Here is a tiny trained network, its code and every weight. The questions are about switching its units off for an input and a target symbol, where a switched-off unit gives its printed mean instead of its output.

import numpy as np


def w(rows, s, z=0):
    codes = np.array(rows[::2]) - 128.0
    scale = np.full(codes.shape[1], s)
    scale[-1] = z or s
    return codes * scale


def f(y):
    return y / 2 * (1 + np.tanh(0.7978845608 * (y + 0.044715 * y**3)))


def softmax(a):
    e = np.exp(a - a.max(-1, keepdims=True))
    return e / e.sum(-1, keepdims=True)


def log_softmax(a):
    a = a - a.max(-1, keepdims=True)
    return a - np.log(np.exp(a).sum(-1, keepdims=True))


def net(x, mask):
    ids = ['ΓΔΛΞΠΣΦΨαβζηθμτω'.index(c) for c in x.split()]
    T = len(ids)
    res = E[ids] + P[:T]
    r = res
    for j in range(3):
        rows = slice(4 * j, 4 * j + 4)
        q, k, v = (r @ M[0][rows].T for M in (Q, K, V))
        z = softmax(np.where(np.tri(T) > 0, q @ k.T / 4**0.5, -1e9)) @ v
        o = O[0][rows]
        res = res + np.where(mask[j], z, o[:, -1]) @ o[:, :-1]
    y = f(res @ A[0][:, :-1].T + A[0][:, -1])
    res = res + np.where(mask[3:11], y, B[0][:, -1]) @ B[0][:, :-1]
    return log_softmax(res[-1] @ U[:, :-1].T + U[:, -1])


Q, K, V, O, A, B = {}, {}, {}, {}, {}, {}
E = w([
[124,205,186],'Γ',
[159,133,70],'Δ',
[108,42,184],'Λ',
[148,251,137],'Ξ',
[72,171,148],'Π',
[80,74,192],'Σ',
[172,91,110],'Φ',
[116,104,91],'Ψ',
[133,132,192],'α',
[69,135,96],'β',
[119,164,72],'ζ',
[170,90,114],'η',
[191,92,145],'θ',
[176,56,106],'μ',
[172,93,105],'τ',
[60,142,130],'ω',
],0.018)
P = w([
[130,123,193],'0',
[129,129,212],'1',
[124,120,238],'2',
[130,119,229],'3',
[133,123,237],'4',
[122,132,251],'5',
[113,129,235],'6',
],0.0026)
Q[0] = w([
[90,108,49],'head 1',
[173,186,108],'head 1',
[147,76,145],'head 1',
[101,148,170],'head 1',
[96,153,120],'head 2',
[201,92,117],'head 2',
[110,95,151],'head 2',
[90,122,65],'head 2',
[130,149,101],'head 3',
[2,115,102],'head 3',
[124,140,62],'head 3',
[118,173,51],'head 3',
],0.037)
K[0] = w([
[85,131,14],'head 1',
[199,123,95],'head 1',
[109,63,156],'head 1',
[121,189,189],'head 1',
[96,166,122],'head 2',
[214,64,105],'head 2',
[91,97,150],'head 2',
[89,131,31],'head 2',
[122,138,82],'head 3',
[4,50,114],'head 3',
[146,129,38],'head 3',
[108,142,3],'head 3',
],0.029)
V[0] = w([
[152,106,165],'head 1',
[154,179,108],'head 1',
[147,137,135],'head 1',
[45,70,111],'head 1',
[143,113,129],'head 2',
[133,127,123],'head 2',
[149,105,127],'head 2',
[98,162,131],'head 2',
[140,131,114],'head 3',
[134,140,114],'head 3',
[114,161,119],'head 3',
[139,6,193],'head 3',
],0.012)
O[0] = w([
[141,166,147,255],'head 1',
[83,96,153,62],'head 1',
[121,132,142,154],'head 1',
[190,133,52,63],'head 1',
[127,134,161,163],'head 2',
[126,128,134,125],'head 2',
[120,135,174,174],'head 2',
[139,119,67,65],'head 2',
[136,136,142,99],'head 3',
[141,139,140,103],'head 3',
[155,142,122,121],'head 3',
[3,47,98,217],'head 3',
],0.014,0.0018)
A[0] = w([
[125,139,173,248],'neuron 1',
[208,51,77,95],'neuron 2',
[147,210,93,2],'neuron 3',
[185,5,170,4],'neuron 4',
[112,218,60,168],'neuron 5',
[75,126,101,45],'neuron 6',
[102,95,59,230],'neuron 7',
[136,101,215,25],'neuron 8',
],0.013,0.006)
B[0] = w([
[131,141,190,255],'neuron 1',
[156,89,172,164],'neuron 2',
[3,77,102,203],'neuron 3',
[104,202,9,192],'neuron 4',
[171,193,101,214],'neuron 5',
[110,200,159,171],'neuron 6',
[215,70,112,245],'neuron 7',
[72,105,98,203],'neuron 8',
],0.022,0.0077)
U = w([
[184,187,215,254],'Γ',
[111,136,111,81],'Δ',
[155,59,163,164],'Λ',
[71,33,188,152],'Ξ',
[125,254,58,137],'Π',
[122,52,118,214],'Σ',
[88,103,100,212],'Φ',
[107,131,110,81],'Ψ',
[67,184,126,49],'α',
[116,136,108,85],'β',
[113,135,114,77],'ζ',
[91,105,99,240],'η',
[17,93,57,76],'θ',
[92,126,10,18],'μ',
[98,111,105,206],'τ',
[196,186,95,49],'ω',
],0.0075,0.0042)

Each question gives the input, a string of symbols that net reads in full, and the target symbol t.
The units are the heads (4 rows each of Q, K, V and O) and the neurons (one row each of A and B). Each row of codes is followed by its name. A weight is (code - 128) times the scale printed after its matrix; where a second scale follows, it is the last column's (O, A, B and U).
mask holds one flag per unit, heads first, then neurons. A switched-off unit (its flag False) gives its mean, the last column of its rows in O or B, instead of its output. The means were averaged over made-up inputs and are rounded, as every weight is.
A unit's drop is (log p(t) with every unit on - log p(t) with that unit switched off) / (log p(t) with every unit on - log p(t) with every unit switched off).
The circuit of an input: a set's keep is (log p(t) with only the set's units on - log p(t) with every unit switched off) / (log p(t) with every unit on - log p(t) with every unit switched off). Starting from all 11 units, units are removed one at a time, each time the one whose removal leaves the highest keep (on an exact tie, the one counted first), for as long as the keep stays at least 0.8.
units of the circuit, in order: the units of the circuit, biggest drop first
most important unit: the unit with the biggest drop
top k neurons: the k neurons with the biggest drops, biggest first
heads that matter: for each layer, one digit per head in row order, 1 if its drop is at least 0.15 and else 0, layers parted by /
input Φ Φ Λ ω, target Λ: most important unit : neuron 7
input ζ θ β θ Γ μ, target Γ: units of the circuit, in order : (head 3; neuron 3)
input Φ Λ μ Φ, target Λ: units of the circuit, in order : (head 1; neuron 2)
input Σ ω β θ α η, target Σ: units of the circuit, in order : (head 3; neuron 7)
input Δ ζ θ Π, target Π: units of the circuit, in order : (neuron 5; head 3; head 2)
input β Γ β η, target Γ: heads that matter : 001
input θ η ω Π θ Ξ ω, target Ξ: top 2 neurons : (neuron 5; neuron 4)
input Φ Π Δ η Λ Ξ μ, target Ξ: units of the circuit, in order : (neuron 3; head 3; neuron 2; head 1)
input Δ θ Σ θ, target Σ: heads that matter : 101
input ζ η Φ θ Σ Γ η, target Γ: heads that matter : 010
input Γ Π Π, target Γ: heads that matter : 101
input μ Δ η Ξ τ, target Ξ: heads that matter : 011
input Π Γ θ τ, target Γ: heads that matter : 001
input Γ η θ θ Γ α, target Ξ: heads that matter : 100
input Γ Γ Φ, target Γ: top 2 neurons : (neuron 3; neuron 1)
input Γ Ξ τ τ, target Ξ: units of the circuit, in order : (neuron 3; head 3; neuron 4; neuron 2)
input θ μ Ξ μ β ω, target Ξ: top 2 neurons : (neuron 4; neuron 5)
input μ Ξ θ θ Δ, target Γ: units of the circuit, in order : (neuron 4; head 3)
input μ Γ Φ μ ζ μ ω, target Γ: most important unit : neuron 3
input Π Λ Φ Λ Ψ ζ θ, target Λ: units of the circuit, in order : (head 1; neuron 2; head 3; neuron 7)
input θ η Ξ Δ θ, target Ξ: top 3 neurons : (neuron 3; neuron 8; neuron 1)
input Λ θ θ Π, target Λ: heads that matter : 001
input Γ η Λ η Ξ θ, target Ξ: top 2 neurons : (neuron 3; neuron 2)
